Below is a small trained network, with its code and all its weights. Each question gives an input and a target symbol and asks what happens when units are switched off, that is, made to give their printed mean instead of their output.

import numpy as np


def w(rows, s, z=0):
    codes = np.array(rows[::2]) - 128.0
    scale = np.full(codes.shape[1], s)
    scale[-1] = z or s
    return codes * scale


def norm(h):
    return h / np.sqrt((h * h).mean(-1, keepdims=True) + 1e-5)


def f(y):
    return y / 2 * (1 + np.tanh(0.7978845608 * (y + 0.044715 * y**3)))


def softmax(a):
    e = np.exp(a - a.max(-1, keepdims=True))
    return e / e.sum(-1, keepdims=True)


def log_softmax(a):
    a = a - a.max(-1, keepdims=True)
    return a - np.log(np.exp(a).sum(-1, keepdims=True))


def net(x, mask):
    ids = ['βγδεζηλμξπσφω'.index(c) for c in x.split()]
    T = len(ids)
    res = E[ids] + P[:T]
    r = norm(res)
    for j in range(3):
        rows = slice(3 * j, 3 * j + 3)
        q, k, v = (r @ M[0][rows].T for M in (Q, K, V))
        z = softmax(np.where(np.tri(T) > 0, q @ k.T / 3**0.5, -1e9)) @ v
        o = O[0][rows]
        res = res + np.where(mask[j], z, o[:, -1]) @ o[:, :-1]
    y = f(norm(res) @ A[0][:, :-1].T + A[0][:, -1])
    res = res + np.where(mask[3:19], y, B[0][:, -1]) @ B[0][:, :-1]
    return log_softmax(norm(res)[-1] @ U[:, :-1].T + U[:, -1])


Q, K, V, O, A, B = {}, {}, {}, {}, {}, {}
E = w([
[115,189,68],'β',
[153,101,160],'γ',
[143,135,143],'δ',
[5,168,182],'ε',
[131,61,76],'ζ',
[146,134,145],'η',
[179,108,131],'λ',
[164,109,160],'μ',
[175,103,167],'ξ',
[145,133,145],'π',
[144,133,145],'σ',
[185,107,132],'φ',
[154,118,153],'ω',
],0.028)
P = w([
[138,3,132],'0',
[190,97,176],'1',
[180,117,166],'2',
[172,136,159],'3',
[165,145,148],'4',
[164,152,142],'5',
[158,162,138],'6',
[149,182,131],'7',
],0.014)
Q[0] = w([
[202,214,117],'h0',
[123,99,107],'h0',
[178,174,108],'h0',
[151,118,117],'h1',
[92,206,253],'h1',
[125,160,182],'h1',
[128,148,145],'h2',
[128,145,153],'h2',
[88,118,105],'h2',
],0.049)
K[0] = w([
[66,201,175],'h0',
[128,120,106],'h0',
[79,181,151],'h0',
[142,119,163],'h1',
[61,121,3],'h1',
[102,117,85],'h1',
[135,132,112],'h2',
[151,140,118],'h2',
[88,147,130],'h2',
],0.046)
V[0] = w([
[92,119,230],'h0',
[4,16,141],'h0',
[102,91,73],'h0',
[127,105,208],'h1',
[154,65,92],'h1',
[140,90,85],'h1',
[248,18,19],'h2',
[65,109,238],'h2',
[175,28,232],'h2',
],0.025)
O[0] = w([
[33,143,185,143],'h0',
[119,76,231,103],'h0',
[171,98,142,110],'h0',
[89,90,178,116],'h1',
[123,205,138,155],'h1',
[128,171,119,146],'h1',
[186,118,255,231],'h2',
[134,58,53,115],'h2',
[207,60,134,248],'h2',
],0.031,0.015)
A[0] = w([
[60,226,86,54],'n0',
[252,87,138,168],'n1',
[35,173,156,53],'n2',
[167,150,156,145],'n3',
[85,141,137,184],'n4',
[211,54,112,206],'n5',
[129,137,134,31],'n6',
[19,101,154,161],'n7',
[21,163,192,163],'n8',
[202,117,120,46],'n9',
[61,171,63,3],'n10',
[11,105,148,175],'n11',
[116,123,92,42],'n12',
[214,78,161,206],'n13',
[74,48,52,72],'n14',
[216,98,80,50],'n15',
],0.029,0.0046)
B[0] = w([
[114,12,81,168],'n0',
[123,141,49,250],'n1',
[129,226,99,162],'n2',
[75,118,104,172],'n3',
[116,154,107,144],'n4',
[161,216,114,217],'n5',
[131,130,130,123],'n6',
[220,92,78,170],'n7',
[41,236,128,180],'n8',
[130,143,61,178],'n9',
[53,179,24,150],'n10',
[233,107,85,172],'n11',
[115,164,150,129],'n12',
[93,211,79,232],'n13',
[65,166,255,147],'n14',
[57,193,144,185],'n15',
],0.057,0.023)
U = w([
[143,239,84,126],'β',
[110,80,37,254],'γ',
[176,94,120,108],'δ',
[112,16,139,247],'ε',
[7,153,156,31],'ζ',
[171,100,113,64],'η',
[80,126,186,176],'λ',
[156,103,117,63],'μ',
[156,110,111,48],'ξ',
[178,93,113,92],'π',
[175,94,109,73],'σ',
[90,127,187,159],'φ',
[147,104,108,44],'ω',
],0.017,0.0082)

Each question gives the input, a string of symbols that net reads in full, and the target symbol t.
The units are the heads (3 rows each of Q, K, V and O) and the neurons (one row each of A and B). Each row of codes is followed by its name. A weight is (code - 128) times the scale printed after its matrix; where a second scale follows, it is the last column's (O, A, B and U).
mask holds one flag per unit, heads first, then neurons. A switched-off unit (its flag False) gives its mean, the last column of its rows in O or B, instead of its output. The means were averaged over made-up inputs and are rounded, as every weight is.
A unit's drop is (log p(t) with every unit on - log p(t) with that unit switched off) / (log p(t) with every unit on - log p(t) with every unit switched off).
The circuit of an input: a set's keep is (log p(t) with only the set's units on - log p(t) with every unit switched off) / (log p(t) with every unit on - log p(t) with every unit switched off). Starting from the 12 units with the biggest drops (on a tie, the unit counted first), units are removed one at a time, each time the one whose removal leaves the highest keep (on an exact tie, the one counted first), for as long as the keep stays at least 0.8.
circuit, biggest first: the units of the circuit, biggest drop first
most important unit: the unit with the biggest drop
heads that matter: for each layer, one digit per head in row order, 1 if its drop is at least 0.15 and else 0, layers parted by /
drop when u is switched off: that unit's drop, to one decimal
input ε λ μ, target λ: circuit, biggest first	h0, h2
input β β β, target γ: most important unit	h0
input σ β γ ζ β π ζ σ, target γ: heads that matter	110
input ω ε ξ φ η, target φ: circuit, biggest first	h0, h2, h1
input β γ ε π σ ε, target γ: circuit, biggest first	n0, h2
input γ σ ε λ η, target λ: heads that matter	101
input ε λ π, target λ: heads that matter	100
input β ε σ β φ ε, target γ: heads that matter	100
input η ε λ μ, target λ: heads that matter	101
input ε δ η β β λ, target λ: heads that matter	100
input ζ π ε, target ζ: circuit, biggest first	h2, n14, h0
input γ π π γ δ π, target γ: circuit, biggest first	h0, n0
input η δ η π δ, target γ: circuit, biggest first	h0, n0
input δ δ ε, target ε: most important unit	h2
input σ ζ ε, target ζ: drop when h2 is switched off	1.1
input σ β ε β η ζ, target ζ: drop when h0 is switched off	0.4
input ξ β β ξ β β, target γ: drop when h2 is switched off	1.0
